Below is a small trained network, with its code and all its weights. Each question gives an input and a class and asks what happens when units are switched off, that is, made to give their printed mean instead of their output.

import numpy as np


def w(rows, s, z=0):
    codes = np.array(rows[::2]) - 128.0
    scale = np.full(codes.shape[1], s)
    scale[-1] = z or s
    return codes * scale


def norm(h):
    return h / np.sqrt((h * h).mean(-1, keepdims=True) + 1e-5)


def f(y):
    return y / 2 * (1 + np.tanh(0.7978845608 * (y + 0.044715 * y**3)))


def log_softmax(a):
    a = a - a.max(-1, keepdims=True)
    return a - np.log(np.exp(a).sum(-1, keepdims=True))


def net(x, mask):
    res = np.array(x, float).reshape(1, 8) / 4 @ E
    u = 0
    for l in range(2):
        y = f(norm(res) @ A[l][:, :-1].T + A[l][:, -1])
        res = res + np.where(mask[u : u + 12], y, B[l][:, -1]) @ B[l][:, :-1]
        u += 12
    return log_softmax(norm(res)[-1] @ U[:, :-1].T + U[:, -1])


A, B = {}, {}
E = w([
[43,145,83,4,82,183],'x0',
[127,126,130,129,126,130],'x1',
[125,134,117,128,137,123],'x2',
[129,130,127,128,127,128],'x3',
[60,113,89,143,51,65],'x4',
[129,127,128,128,126,130],'x5',
[207,25,1,132,148,192],'x6',
[132,130,128,126,124,130],'x7',
],0.0095)
A[0] = w([
[88,102,55,181,1,30,215],'0.n1',
[195,167,223,216,140,9,123],'0.n2',
[108,159,156,99,175,150,222],'0.n3',
[150,35,26,122,109,158,213],'0.n4',
[147,84,132,212,239,215,2],'0.n5',
[229,53,81,239,139,109,73],'0.n6',
[118,126,42,249,52,63,54],'0.n7',
[160,122,137,204,157,101,158],'0.n8',
[65,153,180,212,128,54,66],'0.n9',
[136,159,210,229,150,182,65],'0.n10',
[173,101,82,65,179,99,149],'0.n11',
[20,170,132,207,59,121,176],'0.n12',
],0.0083,0.0062)
B[0] = w([
[48,165,153,119,69,62,252],'0.n1',
[78,48,38,178,148,201,253],'0.n2',
[152,168,216,76,149,153,193],'0.n3',
[125,92,162,222,217,102,254],'0.n4',
[180,198,106,154,154,126,167],'0.n5',
[169,147,232,95,140,17,230],'0.n6',
[70,12,254,158,143,92,174],'0.n7',
[201,96,127,79,156,144,196],'0.n8',
[147,100,54,167,103,207,182],'0.n9',
[138,138,72,116,165,140,167],'0.n10',
[179,89,169,168,70,181,163],'0.n11',
[153,127,97,47,159,89,212],'0.n12',
],0.0095,0.0079)
A[1] = w([
[107,180,112,109,124,68,8],'1.n1',
[163,177,193,78,146,142,2],'1.n2',
[72,104,155,181,132,146,181],'1.n3',
[109,128,133,111,202,225,170],'1.n4',
[2,81,60,163,74,100,216],'1.n5',
[116,70,133,179,170,137,55],'1.n6',
[116,58,168,123,160,147,23],'1.n7',
[186,143,148,145,227,141,80],'1.n8',
[96,52,62,158,109,97,53],'1.n9',
[158,172,98,149,165,241,71],'1.n10',
[90,68,176,141,147,134,89],'1.n11',
[172,70,80,192,146,119,101],'1.n12',
],0.013,0.0045)
B[1] = w([
[73,70,140,85,83,84,142],'1.n1',
[160,179,206,190,201,90,156],'1.n2',
[153,110,53,133,143,155,181],'1.n3',
[84,78,139,143,167,85,207],'1.n4',
[245,178,103,141,117,180,252],'1.n5',
[113,157,123,17,115,132,194],'1.n6',
[90,163,62,87,107,141,153],'1.n7',
[126,123,36,139,95,199,223],'1.n8',
[148,164,148,244,59,123,180],'1.n9',
[16,83,76,52,62,83,186],'1.n10',
[123,139,84,132,116,143,167],'1.n11',
[72,178,225,102,96,110,216],'1.n12',
],0.011)
U = w([
[32,35,30,82,175,226,253],'0',
[205,174,49,236,3,160,204],'1',
[241,61,136,201,239,211,93],'2',
[135,24,203,238,85,24,43],'3',
[45,175,231,84,231,124,68],'4',
[90,226,121,51,17,75,74],'5',
],0.015,0.0041)

Each question gives the input, the list of numbers given to net, and the class t.
The units are the neurons (one row each of A and B). Each row of codes is followed by its name. A weight is (code - 128) times the scale printed after its matrix; where a second scale follows, it is the last column's (A, B and U).
mask holds one flag per neuron, layer by layer. A switched-off neuron (its flag False) gives its mean, the last column of its row in B, instead of its output. The means were averaged over made-up inputs and are rounded, as every weight is.
A unit's drop is (log p(t) with every unit on - log p(t) with that unit switched off) / (log p(t) with every unit on - log p(t) with every unit switched off).
The circuit of an input: a set's keep is (log p(t) with only the set's units on - log p(t) with every unit switched off) / (log p(t) with every unit on - log p(t) with every unit switched off). Starting from the 12 units with the biggest drops (on a tie, the unit counted first), units are removed one at a time, each time the one whose removal leaves the highest keep (on an exact tie, the one counted first), for as long as the keep stays at least 0.8.
units of the circuit, in order: the units of the circuit, biggest drop first
most important unit: the unit with the biggest drop
top k neurons in layer l: the k neurons of layer l with the biggest drops, biggest first
drop when u is switched off: that unit's drop, to one decimal
input [-2,-5,-5,3,4,7,1,0], class 3: most important unit : 0.n7
input [0,-3,3,-1,-8,0,-2,-8], class 0: top 2 neurons in layer 1 : [1.n10; 1.n8]
input [0,-4,-7,-7,0,-4,7,1], class 2: top 4 neurons in layer 0 : [0.n6; 0.n4; 0.n2; 0.n1]
input [0,-7,6,4,4,4,2,0], class 3: top 2 neurons in layer 0 : [0.n7; 0.n2]
input [1,1,-7,-3,-7,-2,0,3], class 4: top 2 neurons in layer 1 : [1.n2; 1.n5]
input [0,1,4,-3,5,-1,-4,5], class 1: top 2 neurons in layer 0 : [0.n9; 0.n6]
input [4,-5,6,1,1,6,5,0], class 1: top 2 neurons in layer 0 : [0.n8; 0.n3]
input [-1,-7,2,-1,-5,-2,0,1], class 0: top 3 neurons in layer 1 : [1.n10; 1.n8; 1.n5]
input [-5,8,7,-5,6,8,0,-7], class 1: top 2 neurons in layer 1 : [1.n5; 1.n4]
input [-2,-7,8,6,0,5,1,1], class 2: top 3 neurons in layer 0 : [0.n6; 0.n8; 0.n1]
input [7,-3,5,1,-3,6,0,-2], class 4: top 2 neurons in layer 1 : [1.n2; 1.n8]
input [-3,-1,0,-1,4,-5,0,-8], class 1: top 2 neurons in layer 0 : [0.n2; 0.n9]
input [6,8,-6,7,0,1,-6,0], class 4: top 2 neurons in layer 0 : [0.n3; 0.n1]
input [-6,0,-1,-5,2,-4,3,6], class 3: units of the circuit, in order : [1.n5]
input [-7,-3,-2,6,-8,0,-1,-2], class 0: drop when 1.n8 is switched off : 0.1
input [2,-1,8,-7,8,-7,7,0], class 1: drop when 1.n5 is switched off : 0.4
input [2,-2,8,-7,8,1,8,1], class 1: drop when 1.n5 is switched off : 0.3
